Here is a tiny trained network, its code and every weight. The questions are about switching its units off for an input and a target symbol, where a switched-off unit gives its printed mean instead of its output.

import numpy as np


def w(rows, s, z=0):
    codes = np.array(rows[::2]) - 128.0
    scale = np.full(codes.shape[1], s)
    scale[-1] = z or s
    return codes * scale


def f(y):
    return y / 2 * (1 + np.tanh(0.7978845608 * (y + 0.044715 * y**3)))


def softmax(a):
    e = np.exp(a - a.max(-1, keepdims=True))
    return e / e.sum(-1, keepdims=True)


def log_softmax(a):
    a = a - a.max(-1, keepdims=True)
    return a - np.log(np.exp(a).sum(-1, keepdims=True))


def net(x, mask):
    ids = ['ΔΘΦΨαβγεζηλμξστω'.index(c) for c in x.split()]
    T = len(ids)
    res = E[ids] + P[:T]
    u = 0
    for l in range(2):
        r = res
        for j in range(2):
            rows = slice(2 * j, 2 * j + 2)
            q, k, v = (r @ M[l][rows].T for M in (Q, K, V))
            z = softmax(np.where(np.tri(T) > 0, q @ k.T / 2**0.5, -1e9)) @ v
            o = O[l][rows]
            res = res + np.where(mask[u + j], z, o[:, -1]) @ o[:, :-1]
        u += 2
        y = f(res @ A[l][:, :-1].T + A[l][:, -1])
        res = res + np.where(mask[u : u + 8], y, B[l][:, -1]) @ B[l][:, :-1]
        u += 8
    return log_softmax(res[-1] @ U[:, :-1].T + U[:, -1])


Q, K, V, O, A, B = {}, {}, {}, {}, {}, {}
E = w([
[133,224,126,155],'Δ',
[41,117,159,102],'Θ',
[233,112,72,76],'Φ',
[68,148,135,146],'Ψ',
[104,148,179,122],'α',
[43,194,92,139],'β',
[91,202,156,114],'γ',
[7,159,146,65],'ε',
[49,104,193,121],'ζ',
[43,90,106,152],'η',
[137,176,96,20],'λ',
[115,60,78,97],'μ',
[13,61,148,90],'ξ',
[96,122,160,150],'σ',
[132,179,130,148],'τ',
[97,96,175,153],'ω',
],0.019)
P = w([
[73,84,2,186],'0',
[149,136,122,72],'1',
[150,148,141,65],'2',
[144,144,149,69],'3',
[144,156,151,77],'4',
[133,150,148,85],'5',
[128,146,152,86],'6',
[121,143,147,83],'7',
[117,139,141,100],'8',
[112,133,137,105],'9',
[110,126,130,116],'10',
[108,131,130,115],'11',
[115,125,125,120],'12',
[116,123,125,116],'13',
],0.0085)
Q[0] = w([
[226,86,16,186],'L0H1',
[47,123,1,154],'L0H1',
[111,122,43,184],'L0H2',
[99,81,37,88],'L0H2',
],0.0072)
K[0] = w([
[224,129,1,31],'L0H1',
[135,19,76,83],'L0H1',
[182,232,106,5],'L0H2',
[74,188,111,159],'L0H2',
],0.0095)
V[0] = w([
[131,75,71,72],'L0H1',
[125,166,108,163],'L0H1',
[224,83,114,97],'L0H2',
[72,9,165,197],'L0H2',
],0.011)
O[0] = w([
[143,153,189,2,253],'L0H1',
[190,155,4,123,87],'L0H1',
[177,8,84,75,2],'L0H2',
[91,34,41,175,45],'L0H2',
],0.0073,0.0049)
A[0] = w([
[110,240,233,189,192],'L0N1',
[215,63,248,77,155],'L0N2',
[56,114,55,206,160],'L0N3',
[117,2,73,240,108],'L0N4',
[127,128,134,40,120],'L0N5',
[61,33,159,84,144],'L0N6',
[87,124,30,53,136],'L0N7',
[221,123,131,104,254],'L0N8',
],0.007,0.011)
B[0] = w([
[123,113,52,78,250],'L0N1',
[111,163,85,144,182],'L0N2',
[111,125,55,43,147],'L0N3',
[59,95,172,174,133],'L0N4',
[122,67,132,169,195],'L0N5',
[139,254,179,155,168],'L0N6',
[59,127,209,91,177],'L0N7',
[23,93,86,65,221],'L0N8',
],0.007,0.012)
Q[1] = w([
[6,164,130,111],'L1H1',
[166,99,104,156],'L1H1',
[140,130,129,144],'L1H2',
[72,113,126,134],'L1H2',
],0.014)
K[1] = w([
[72,66,16,148],'L1H1',
[254,80,158,168],'L1H1',
[193,208,175,180],'L1H2',
[20,117,98,113],'L1H2',
],0.0082)
V[1] = w([
[253,244,142,115],'L1H1',
[56,127,246,134],'L1H1',
[15,113,44,173],'L1H2',
[140,254,105,124],'L1H2',
],0.0078)
O[1] = w([
[36,150,141,88,2],'L1H1',
[124,220,232,95,147],'L1H1',
[169,126,190,110,238],'L1H2',
[89,2,140,128,150],'L1H2',
],0.0095,0.02)
A[1] = w([
[112,47,200,105,139],'L1N1',
[69,95,73,151,59],'L1N2',
[159,148,77,13,71],'L1N3',
[162,187,134,81,255],'L1N4',
[66,94,168,151,154],'L1N5',
[203,155,131,179,30],'L1N6',
[22,99,115,132,84],'L1N7',
[92,139,144,87,94],'L1N8',
],0.011,0.008)
B[1] = w([
[155,173,121,81,190],'L1N1',
[126,123,210,179,143],'L1N2',
[150,142,157,172,211],'L1N3',
[71,150,40,174,251],'L1N4',
[79,93,198,121,151],'L1N5',
[44,2,167,114,176],'L1N6',
[161,199,142,179,168],'L1N7',
[217,172,108,151,160],'L1N8',
],0.0078,0.021)
U = w([
[55,116,152,189,82],'Δ',
[209,168,139,105,191],'Θ',
[146,115,20,187,121],'Φ',
[241,112,79,91,74],'Ψ',
[110,98,85,126,162],'α',
[72,41,103,77,150],'β',
[81,123,155,131,145],'γ',
[172,145,164,64,129],'ε',
[126,131,150,134,176],'ζ',
[182,96,178,171,98],'η',
[20,169,96,54,149],'λ',
[167,201,112,254,146],'μ',
[137,182,232,147,1],'ξ',
[164,112,88,169,113],'σ',
[90,97,89,152,141],'τ',
[145,108,123,181,119],'ω',
],0.0096,0.0088)

Each question gives the input, a string of symbols that net reads in full, and the target symbol t.
The units are the heads (2 rows each of Q, K, V and O) and the neurons (one row each of A and B). Each row of codes is followed by its name. A weight is (code - 128) times the scale printed after its matrix; where a second scale follows, it is the last column's (O, A, B and U).
mask holds one flag per unit, layer by layer, with each layer's heads first. A switched-off unit (its flag False) gives its mean, the last column of its rows in O or B, instead of its output. The means were averaged over made-up inputs and are rounded, as every weight is.
A unit's drop is (log p(t) with every unit on - log p(t) with that unit switched off) / (log p(t) with every unit on - log p(t) with every unit switched off).
The circuit of an input: a set's keep is (log p(t) with only the set's units on - log p(t) with every unit switched off) / (log p(t) with every unit on - log p(t) with every unit switched off). Starting from the 12 units with the biggest drops (on a tie, the unit counted first), units are removed one at a time, each time the one whose removal leaves the highest keep (on an exact tie, the one counted first), for as long as the keep stays at least 0.8.
units of the circuit, in order: the units of the circuit, biggest drop first
unit that matters most: the unit with the biggest drop
top k neurons: the k neurons with the biggest drops, biggest first
which heads matter: for each layer, one digit per head in row order, 1 if its drop is at least 0.15 and else 0, layers parted by /
input ε τ λ Φ β ξ λ β μ η ε η ξ, target ε: which heads matter => 01 / 01
input λ γ λ η λ η β λ σ β Δ γ, target λ: units of the circuit, in order => L1H1, L0H2
input Ψ μ λ Δ λ ξ Ψ λ ω λ β μ, target Ψ: unit that matters most => L0H2
input η λ η η μ μ Ψ λ λ η Δ Ψ, target η: units of the circuit, in order => L0H2, L1N6, L1H1
input ε τ σ Ψ λ ξ η Ψ μ, target ε: top 2 neurons => L1N1, L1N4
input β λ γ η λ Ψ Θ μ, target β: which heads matter => 01 / 11
input η β β β λ ω ω α, target η: top 3 neurons => L1N6, L0N4, L0N3
input Θ μ Φ λ ε η β Δ λ μ λ μ, target Θ: units of the circuit, in order => L0H2, L1H1
input Θ Θ λ μ ε, target Θ: top 2 neurons => L1N6, L0N3
input λ λ λ λ λ λ η λ α, target λ: which heads matter => 00 / 10
input μ λ Ψ ξ Δ μ η λ β μ Θ ζ, target μ: units of the circuit, in order => L0H2, L1H2
input Φ ω λ Ψ μ μ η μ λ, target Φ: units of the circuit, in order => L0N8, L0H2, L1H1
input η μ η ε Θ Θ λ, target η: top 3 neurons => L1N6, L0N4, L0N3
input μ λ Ψ τ λ μ, target μ: units of the circuit, in order => L0H2, L1H2, L1N4
input λ λ Δ λ μ Θ Ψ ε η λ ω μ, target λ: which heads matter => 00 / 10
input λ λ μ ξ, target ξ: units of the circuit, in order => L0H2, L1H1, L0N6
input η λ Θ λ λ ω ω β λ ξ, target η: which heads matter => 01 / 10
input ξ γ Δ λ τ τ μ η ξ μ λ λ, target ξ: which heads matter => 01 / 11
input μ λ λ μ λ Θ ζ λ μ, target μ: top 3 neurons => L1N4, L0N2, L0N7
input λ α λ σ λ λ η η τ β λ λ Δ, target λ: units of the circuit, in order => L1H1, L0H2
input ξ ξ η, target ξ: unit that matters most => L0N6
input η μ Θ λ τ β Θ α Φ, target η: units of the circuit, in order => L0H2, L1H1, L1N6, L0N4
input β λ λ λ μ λ ζ ε μ η Ψ η Φ, target β: which heads matter => 00 / 10
input μ λ η Ψ β λ η, target μ: top 2 neurons => L1N4, L0N1
input λ α μ λ Δ η λ β σ μ λ Φ Θ, target λ: top 3 neurons => L1N3, L0N5, L0N1
input Ψ λ λ ζ λ, target Ψ: which heads matter => 11 / 11
input λ λ τ β Θ, target λ: which heads matter => 01 / 10
